Rows and whether each has a hidden trait (one of two labels; each part has its own):
[  1 -36  10   1  -6  -6 -24  15 -50   4  29 -55 -17  -9  -2 -61  62 -29
  34   5  -6  12   9  56 -14  -3  -1  19 -16   3  -6  45   6  -6 -13   2
  -6  -7  25  -9 -17  -2   1  26 -14  14  -7  -8   1  -5  -4   2  14 -12
 -32  -8]  G
[  1 -39  12   6 -15   1 -22  25 -65   6  38 -71 -36 -11  10 -84  70 -35
  37   3  -6  24   9  62 -22 -18 -18  22 -17  -2  -5  34   6 -12 -10   7
  -8 -15  32 -18 -27  -4   1  11 -12   6 -11  -6   6 -17  -5  16  10 -14
 -44   1]  G
[  9  19   2  -6  18   4   3 -33  40   0 -43  58  33   9 -12  59 -39   5
 -19  -2   5 -27   4 -52  21  28  18 -24  30  20  10 -35   4  12  -2  -7
   5  18   0  30  17   3  -4   2   2  -6   8  -4  -4  22   3  -9 -19   4
  40 -12]  X
[  14   35    4   -6   20    3   15  -32   57    1  -74   34   33   19
   -9   94 -116   43  -54    0   -5  -44    2  -49   18   35   17  -63
   61   12    8  -54    2   21    2  -15    8   30   15   48   20    7
   -7   12   -7  -24   14   -1   -6   18   10  -13  -10    7   50  -17]  X
[ 12  -4  19   4  -5   1  -2   6 -62   5 -47 -47 -16   8   5 -15 -31  -7
  -2   4 -14 -11  12  39 -11   0 -19 -21  35   5   6 -26   2   8  -4   2
   0   8  57   8 -15   1  -6  15 -19 -23  -2  -3   9 -13   0   8   5  -7
  -3  -5]  X
[  7 -30  16   7 -13   0 -13  23 -82   6   0 -94 -35  -3  12 -56  18 -14
  14   5 -16  11  10  76 -25 -13 -26  -9  12  -4  -2   9   4  -3  -7   4
  -7  -3  56  -4 -27  -2  -2  17 -21 -11  -7  -4   9 -24  -1  14  15 -13
 -31  -1]  G
[  8  13   4  -3  16   6  -1 -18  43   2 -29  37  21   4  -8  45 -49   4
 -20  -2   4 -20   3 -39  13  24  14 -20  28  16   7 -26   5   8  -3  -7
   2  13   4  31  11   1  -3   3   1  -6   5  -5  -4  16   4  -3 -18   1
  30 -11]  X
[  4 -33  17   8 -17   3 -16  31 -96   6  17 -79 -41  -7  16 -84  55 -40
  37   3  -8  23  11  72 -27 -25 -34  12  -8   0   0  10   4  -6  -8  12
  -8 -13  50 -25 -32  -4   0   2 -15  -4 -15  -3  13 -27  -6  23   6 -14
 -38   6]  G
[  6 -26   8   6  -6   4 -10  20   8   8  14 -92 -34  -8   6 -31  -7  26
 -13   4 -16   3   2  58 -22   4  -7 -15  25  -9 -11  25   5  -7  -6 -13
  -6  -3  45  23 -14  -1   0  27 -22  -6   0  -7  -4 -14   6  11  14 -12
 -25 -12]  G
[  14   36    2   -5   20    4   18  -26   77    2  -72   17   32   16
  -10  107 -127   63  -72    0   -9  -44   -1  -39   15   36   18  -68
   70    8    4  -51    2   18    2  -22    8   29   13   61   19    7
   -7   15   -9  -25   18   -2  -10   16   15  -12   -5    7   49  -19]  X
[  9  31   1 -12  26  -7   6 -43  55  -3 -76  72  53  15 -24 102 -86  31
 -33   1  -1 -47   2 -65  31  42  38 -39  43  17   8 -30   3  21  -4 -14
  11  31 -16  40  25   8  -6  23  -6  -8  16  -3 -12  33   7 -29  -4   8
  53 -21]  X

New part:
[  9   0  -6 -10   1 -11 -19   1   5   0   4  -6   6   7  20  -4  -2  -4
   4  13  -7  -2   1  -2  -8]  j488
[-13   0  -2   3  -1   2  17   1  -7   2  -3  -4  -4 -10  -5   1  -1  -7
  -4  -3   7   1  -1  -1   7]  j488
[  5   1 -15  -5  13   9  43 -32  29   6 -36 -46  -3 -29 -64   1  40  12
  11 -25  18 -44  15   8 -13]  j488
[-63   3 -18  37 -31  36 109   6  -9   2   2 -38  24 -22 101 -19   2   1
  -2  11  -8  17 -18 -10 -18]  j488
[ -7  -3  11  15 -35   8 -43  17   0  38  -6 -37  -5  -3  29  22  62 -12
   6  13 -13 -49 -29  -7  18]  j488
[-12   0   7   1 -35 -11 -25   5 -39 -13 -15  -9  -9 -24 -23  -2 -11  -2
   7   2   4   3 -13  -4 -17]  j488
[ 12   0  -4 -12   2 -12 -24  -2   9   2   4  -5   7   9  21  -3  -2  -3
   5  15  -9  -2   2  -1 -10]  j509
[ 45  -7  31  28   1  -9  -8 -16  -6  66 -24  23  23 -29  32   2  -5  24
  -5  -1   1  51 -14  13  -5]  j488
[ 7  0  0  1 -4  2 13  1  3 -1  1  3 -1  3 -6  3  2  4 -1 -7  1  3 -1 -1
  0]  j509
[-57   3 -17  36 -30  35 107   6  -7   2   9 -35  25 -13 104 -19   2   5
   0  11 -12  19 -16 -10 -19]  j488
[  8   4  -4  -2 -28 -25 -51   9 -42  17  -1 -15  -4  -4   1  -9 -13  -7
  32  25   1  -3  17 -12 -36]  j488
[-26   1  10  -3  -6  -1   5  -5   8   9   3   1  -2  10 -16   4  -4  -5
   1  10  -1   4   3  -1  -6]  j509
[ 18   0   5  -1   3   0 -14  -2  10  -2   2   4   1   8   2   0   3   9
   4   2  -6   1   1   2  -4]  j509
[-5  0 -1 -2  1 -1 -5 -1  0  1  1 -1  0 -1  5  0  0 -3  0  2  0  1  0  0
 -1]  j509
[ -5   4   5  13 -26  -9 -24   8 -49   5  -8  -7 -15 -15 -30  -3  -7  -2
  27   1  11   2  13 -10 -23]  j488
[ 31  -7  25  28   0 -11  -5 -14  -1  69 -25  17  24 -38  39   1  -8  13
  -8   2   6  46 -15  12  -2]  j488
[ 12   0   5   6  -6   6  21  -1   3  -1  -2   7  -3   1 -21   6   2   8
  -3 -21   2   8  -2  -3   2]  j509
[ 10   0   5   2   0   5   5   0   4  -2   0   6  -2   4 -12   1   2   9
  -1  -7   0   2   1   2   1]  j509
[ -2   1 -13   0  11  14  58 -31  23   7 -39 -41  -7 -36 -78   2  38  11
   8 -32  24 -49  15   8  -9]  j488
[-24  -3   2  12 -37   5 -38  20 -10  43  -6 -46  -4 -15  44  21  54 -27
   3  18  -5 -59 -32  -9  21]  j488
[ 0  0  1  0  2  2 -1  0  0 -1 -1  2 -1 -1 -1  0  1  4  0 -2  0  0 -1  0
 -2]  j488
[-1  0 -3 -1 -2 -2  4  0 -4 -1  0 -4  1 -2  4  0 -5 -5 -2  2  2 -1  0  0
  1]  j488
[ -9   3  15  16 -45  -4 -28   9 -59 -10 -17  -3 -21 -28 -58  -2 -10   3
  22  -5  13   8  -4  -8 -25]  j488
[  7   0 -11  -4 -11  -5  15   2   3   3   2  -6   4  -1   7   3  -5 -10
  -3  -7   3   3  -4  -8  -4]  j509
[-1  0  1  2 -1  3  7 -1 -1 -1 -3  0 -2 -3 -4  0  1  1 -2 -2  2 -1  0  0
  2]  j488
[-10   0  -2   2  -2   0  12   1  -9   1  -4  -3  -2  -7  -1   1  -2  -5
  -2  -1   5   0   0  -3   3]  j509
[-7  0 -8 -2  0 -2 17  1 -3  1  0 -3  0 -5  5  0 -3 -8 -1  3  2 -3 -1 -1
  0]  j488
[-9  0 -3 -1  0 -3 -5  1 -4  3  0 -3  0 -3  5 -1 -5 -7 -1  4  4 -1  0  0
  2]  j509
[-23   0 -15  -7   0 -12  -2   4  -9   4  -1 -16   5 -12  30  -4  -9 -23
  -2  17   5  -9  -1  -3   0]  j509
